Below is a small trained network, with its code and all its weights. Each question gives an input and a class and asks what happens when units are switched off, that is, made to give their printed mean instead of their output.

import numpy as np


def w(rows, s, z=0):
    codes = np.array(rows[::2]) - 128.0
    scale = np.full(codes.shape[1], s)
    scale[-1] = z or s
    return codes * scale


def f(y):
    return y / 2 * (1 + np.tanh(0.7978845608 * (y + 0.044715 * y**3)))


def log_softmax(a):
    a = a - a.max(-1, keepdims=True)
    return a - np.log(np.exp(a).sum(-1, keepdims=True))


def net(x, mask):
    res = np.array(x, float).reshape(1, 4) / 4 @ E
    y = f(res @ A[0][:, :-1].T + A[0][:, -1])
    res = res + np.where(mask, y, B[0][:, -1]) @ B[0][:, :-1]
    return log_softmax(res[-1] @ U[:, :-1].T + U[:, -1])


A, B = {}, {}
E = w([
[146,196,100,112,106,247,79,33],'x0',
[247,56,218,171,229,190,205,105],'x1',
[184,80,67,20,61,114,203,113],'x2',
[178,241,153,58,182,2,105,93],'x3',
],0.0093)
A[0] = w([
[98,167,104,103,81,54,40,113,195],'n1',
[126,58,173,180,100,162,167,223,127],'n2',
[140,111,176,194,88,101,99,154,93],'n3',
[99,225,145,145,106,117,66,64,59],'n4',
[101,38,131,162,112,196,233,137,209],'n5',
[92,154,172,125,76,107,141,173,71],'n6',
[134,138,135,49,121,31,211,122,134],'n7',
[41,203,119,114,49,144,2,54,255],'n8',
[125,174,156,187,142,126,59,75,39],'n9',
[223,141,132,84,104,56,109,177,120],'n10',
[64,135,165,171,149,197,112,114,33],'n11',
[188,139,121,165,192,178,173,116,140],'n12',
[199,153,174,104,179,166,157,43,141],'n13',
[74,171,52,59,86,77,82,154,160],'n14',
[195,94,232,140,163,184,102,114,90],'n15',
[67,215,143,114,133,138,85,46,89],'n16',
[133,96,81,52,49,205,131,89,151],'n17',
],0.0091,0.0046)
B[0] = w([
[79,100,76,147,132,72,100,163,216],'n1',
[99,42,147,142,156,64,114,135,214],'n2',
[73,144,165,137,121,113,105,171,152],'n3',
[88,88,50,176,89,143,153,163,187],'n4',
[185,60,63,125,101,83,149,140,237],'n5',
[96,169,122,147,140,138,118,140,145],'n6',
[217,80,160,109,160,91,154,210,208],'n7',
[76,33,2,140,73,134,98,62,252],'n8',
[87,119,126,155,65,104,152,106,162],'n9',
[162,128,171,48,153,137,188,179,186],'n10',
[183,96,174,98,144,82,140,204,160],'n11',
[90,160,47,170,125,98,167,92,197],'n12',
[102,143,136,124,144,211,161,7,215],'n13',
[69,78,66,217,124,49,149,85,223],'n14',
[102,204,155,168,125,72,144,54,209],'n15',
[101,58,73,119,119,122,132,104,189],'n16',
[117,100,110,92,53,224,99,79,198],'n17',
],0.0094,0.014)
U = w([
[29,46,104,184,73,84,149,80,213],'0',
[31,113,253,114,171,101,14,220,42],'1',
[140,211,196,137,194,118,198,46,16],'2',
[99,215,222,201,146,109,91,152,5],'3',
[77,127,97,149,136,94,125,223,23],'4',
[190,71,113,15,35,254,111,92,250],'5',
[165,56,195,136,192,34,175,228,234],'6',
],0.0083,0.003)

Each question gives the input, the list of numbers given to net, and the class t.
The units are the neurons (one row each of A and B). Each row of codes is followed by its name. A weight is (code - 128) times the scale printed after its matrix; where a second scale follows, it is the last column's (A, B and U).
mask holds one flag per neuron, in row order. A switched-off neuron (its flag False) gives its mean, the last column of its row in B, instead of its output. The means were averaged over made-up inputs and are rounded, as every weight is.
A unit's drop is (log p(t) with every unit on - log p(t) with that unit switched off) / (log p(t) with every unit on - log p(t) with every unit switched off).
The circuit of an input: a set's keep is (log p(t) with only the set's units on - log p(t) with every unit switched off) / (log p(t) with every unit on - log p(t) with every unit switched off). Starting from the 12 units with the biggest drops (on a tie, the unit counted first), units are removed one at a time, each time the one whose removal leaves the highest keep (on an exact tie, the one counted first), for as long as the keep stays at least 0.8.
circuit, biggest first: the units of the circuit, biggest drop first
unit that matters most: the unit with the biggest drop
k most important neurons: the k neurons with the biggest drops, biggest first
drop when u is switched off: that unit's drop, to one decimal
input [6,7,-8,-4], class 2: circuit, biggest first	n8, n15
input [-5,-3,-1,7], class 6: unit that matters most	n7
input [-2,4,6,-4], class 5: circuit, biggest first	n14, n17
input [5,8,6,-5], class 5: 4 most important neurons	n17, n14, n1, n13
input [-1,2,5,-6], class 5: 2 most important neurons	n14, n17
input [4,7,2,-1], class 2: 2 most important neurons	n8, n15
input [-4,8,3,5], class 2: 2 most important neurons	n13, n15
input [8,3,0,-3], class 5: 2 most important neurons	n14, n17
input [-3,6,-8,3], class 2: drop when n8 is switched off	0.1
input [0,1,-4,-2], class 6: drop when n8 is switched off	0.3
input [-1,2,-2,6], class 6: drop when n11 is switched off	-0.1
